Below is a small trained network, with its code and all its weights. Each question gives an input and a target symbol and asks what happens when units are switched off, that is, made to give their printed mean instead of their output.

import numpy as np


def w(rows, s, z=0):
    codes = np.array(rows[::2]) - 128.0
    scale = np.full(codes.shape[1], s)
    scale[-1] = z or s
    return codes * scale


def f(y):
    return y / 2 * (1 + np.tanh(0.7978845608 * (y + 0.044715 * y**3)))


def softmax(a):
    e = np.exp(a - a.max(-1, keepdims=True))
    return e / e.sum(-1, keepdims=True)


def log_softmax(a):
    a = a - a.max(-1, keepdims=True)
    return a - np.log(np.exp(a).sum(-1, keepdims=True))


def net(x, mask):
    ids = ['αζθξπφψ'.index(c) for c in x.split()]
    T = len(ids)
    res = E[ids] + P[:T]
    r = res
    for j in range(2):
        rows = slice(3 * j, 3 * j + 3)
        q, k, v = (r @ M[0][rows].T for M in (Q, K, V))
        z = softmax(np.where(np.tri(T) > 0, q @ k.T / 3**0.5, -1e9)) @ v
        o = O[0][rows]
        res = res + np.where(mask[j], z, o[:, -1]) @ o[:, :-1]
    y = f(res @ A[0][:, :-1].T + A[0][:, -1])
    res = res + np.where(mask[2:10], y, B[0][:, -1]) @ B[0][:, :-1]
    return log_softmax(res[-1] @ U[:, :-1].T + U[:, -1])


Q, K, V, O, A, B = {}, {}, {}, {}, {}, {}
E = w([
[94,103,134,108,85,98],'α',
[169,149,147,137,128,67],'ζ',
[167,30,176,81,126,59],'θ',
[137,29,117,127,108,142],'ξ',
[108,176,72,54,154,90],'π',
[141,165,166,193,152,180],'φ',
[113,220,171,86,250,139],'ψ',
],0.016)
P = w([
[95,94,254,91,45,162],'0',
[155,133,60,144,128,152],'1',
[54,97,176,176,122,58],'2',
[155,152,95,128,126,155],'3',
[67,70,145,190,164,56],'4',
[140,147,113,112,116,163],'5',
[87,51,150,168,189,37],'6',
[160,158,139,99,104,149],'7',
[104,20,142,156,221,45],'8',
[146,160,135,95,107,151],'9',
[102,3,116,137,186,73],'10',
],0.0089)
Q[0] = w([
[254,184,208,111,118,193],'head 1',
[178,139,51,34,163,133],'head 1',
[235,205,123,142,189,200],'head 1',
[163,158,8,93,119,102],'head 2',
[83,168,179,173,41,90],'head 2',
[10,155,113,85,120,114],'head 2',
],0.008)
K[0] = w([
[126,183,188,175,189,146],'head 1',
[69,167,70,66,190,120],'head 1',
[117,248,193,141,141,213],'head 1',
[127,85,127,195,246,118],'head 2',
[1,152,225,49,123,109],'head 2',
[96,142,161,202,122,95],'head 2',
],0.0085)
V[0] = w([
[199,180,134,137,240,107],'head 1',
[158,35,194,101,86,134],'head 1',
[152,200,210,187,180,204],'head 1',
[124,251,184,96,105,163],'head 2',
[173,145,89,94,116,232],'head 2',
[126,65,253,83,198,151],'head 2',
],0.0067)
O[0] = w([
[74,66,98,151,26,153,127],'head 1',
[112,182,160,182,212,161,189],'head 1',
[91,96,1,181,169,147,4],'head 1',
[39,196,179,188,127,139,84],'head 2',
[94,150,123,90,67,196,46],'head 2',
[113,99,118,125,176,137,218],'head 2',
],0.0077,0.0035)
A[0] = w([
[220,84,86,160,72,254,108],'neuron 1',
[130,147,199,132,165,146,221],'neuron 2',
[124,112,117,52,78,78,119],'neuron 3',
[117,212,27,102,83,167,5],'neuron 4',
[172,138,171,111,157,150,236],'neuron 5',
[108,56,185,188,53,123,179],'neuron 6',
[139,135,118,111,155,204,233],'neuron 7',
[54,124,54,142,162,139,128],'neuron 8',
],0.0091,0.0018)
B[0] = w([
[160,121,101,103,178,188,164],'neuron 1',
[90,210,92,110,108,126,254],'neuron 2',
[181,136,181,130,161,145,253],'neuron 3',
[154,160,150,158,7,191,170],'neuron 4',
[72,134,128,124,89,103,235],'neuron 5',
[103,193,101,134,145,130,171],'neuron 6',
[53,107,108,86,147,126,142],'neuron 7',
[141,89,152,151,72,113,170],'neuron 8',
],0.011,0.0041)
U = w([
[30,245,124,83,175,145,187],'α',
[125,115,73,155,158,42,254],'ζ',
[129,2,220,127,142,79,86],'θ',
[143,51,134,55,191,150,112],'ξ',
[174,173,179,92,88,186,47],'π',
[138,158,123,139,159,209,48],'φ',
[53,79,66,52,51,106,22],'ψ',
],0.0063,0.0034)

Each question gives the input, a string of symbols that net reads in full, and the target symbol t.
The units are the heads (3 rows each of Q, K, V and O) and the neurons (one row each of A and B). Each row of codes is followed by its name. A weight is (code - 128) times the scale printed after its matrix; where a second scale follows, it is the last column's (O, A, B and U).
mask holds one flag per unit, heads first, then neurons. A switched-off unit (its flag False) gives its mean, the last column of its rows in O or B, instead of its output. The means were averaged over made-up inputs and are rounded, as every weight is.
A unit's drop is (log p(t) with every unit on - log p(t) with that unit switched off) / (log p(t) with every unit on - log p(t) with every unit switched off).
The circuit of an input: a set's keep is (log p(t) with only the set's units on - log p(t) with every unit switched off) / (log p(t) with every unit on - log p(t) with every unit switched off). Starting from all 10 units, units are removed one at a time, each time the one whose removal leaves the highest keep (on an exact tie, the one counted first), for as long as the keep stays at least 0.8.
units of the circuit, in order: the units of the circuit, biggest drop first
unit that matters most: the unit with the biggest drop
heads that matter: for each layer, one digit per head in row order, 1 if its drop is at least 0.15 and else 0, layers parted by /
drop when u is switched off: that unit's drop, to one decimal
input θ ζ ζ ξ ξ π θ ξ φ, target α: units of the circuit, in order	neuron 2; head 1
input ζ ζ π π θ π ξ π, target ξ: units of the circuit, in order	head 2; neuron 2
input α ξ α π, target π: unit that matters most	neuron 4
input φ ζ ξ ξ α, target α: units of the circuit, in order	head 1; neuron 2
input π ξ α, target α: units of the circuit, in order	head 1; neuron 2; neuron 6
input α α ζ, target α: units of the circuit, in order	neuron 2; head 1
input ζ α ξ, target α: units of the circuit, in order	head 1; neuron 2; neuron 6
input θ α ξ ζ ξ θ α π ξ π, target ξ: heads that matter	01
input ζ ξ φ α π π, target π: heads that matter	10
input ξ θ ζ, target α: units of the circuit, in order	head 1; neuron 2
input α π ζ ξ θ, target α: heads that matter	10
input φ ψ π π ξ, target α: drop when head 1 is switched off	0.4
input ψ ζ φ ζ ξ π ζ ζ ψ, target ζ: drop when neuron 4 is switched off	0.1
input θ ψ ψ, target ζ: drop when head 1 is switched off	1.6
input α ζ θ, target α: drop when neuron 1 is switched off	0.0
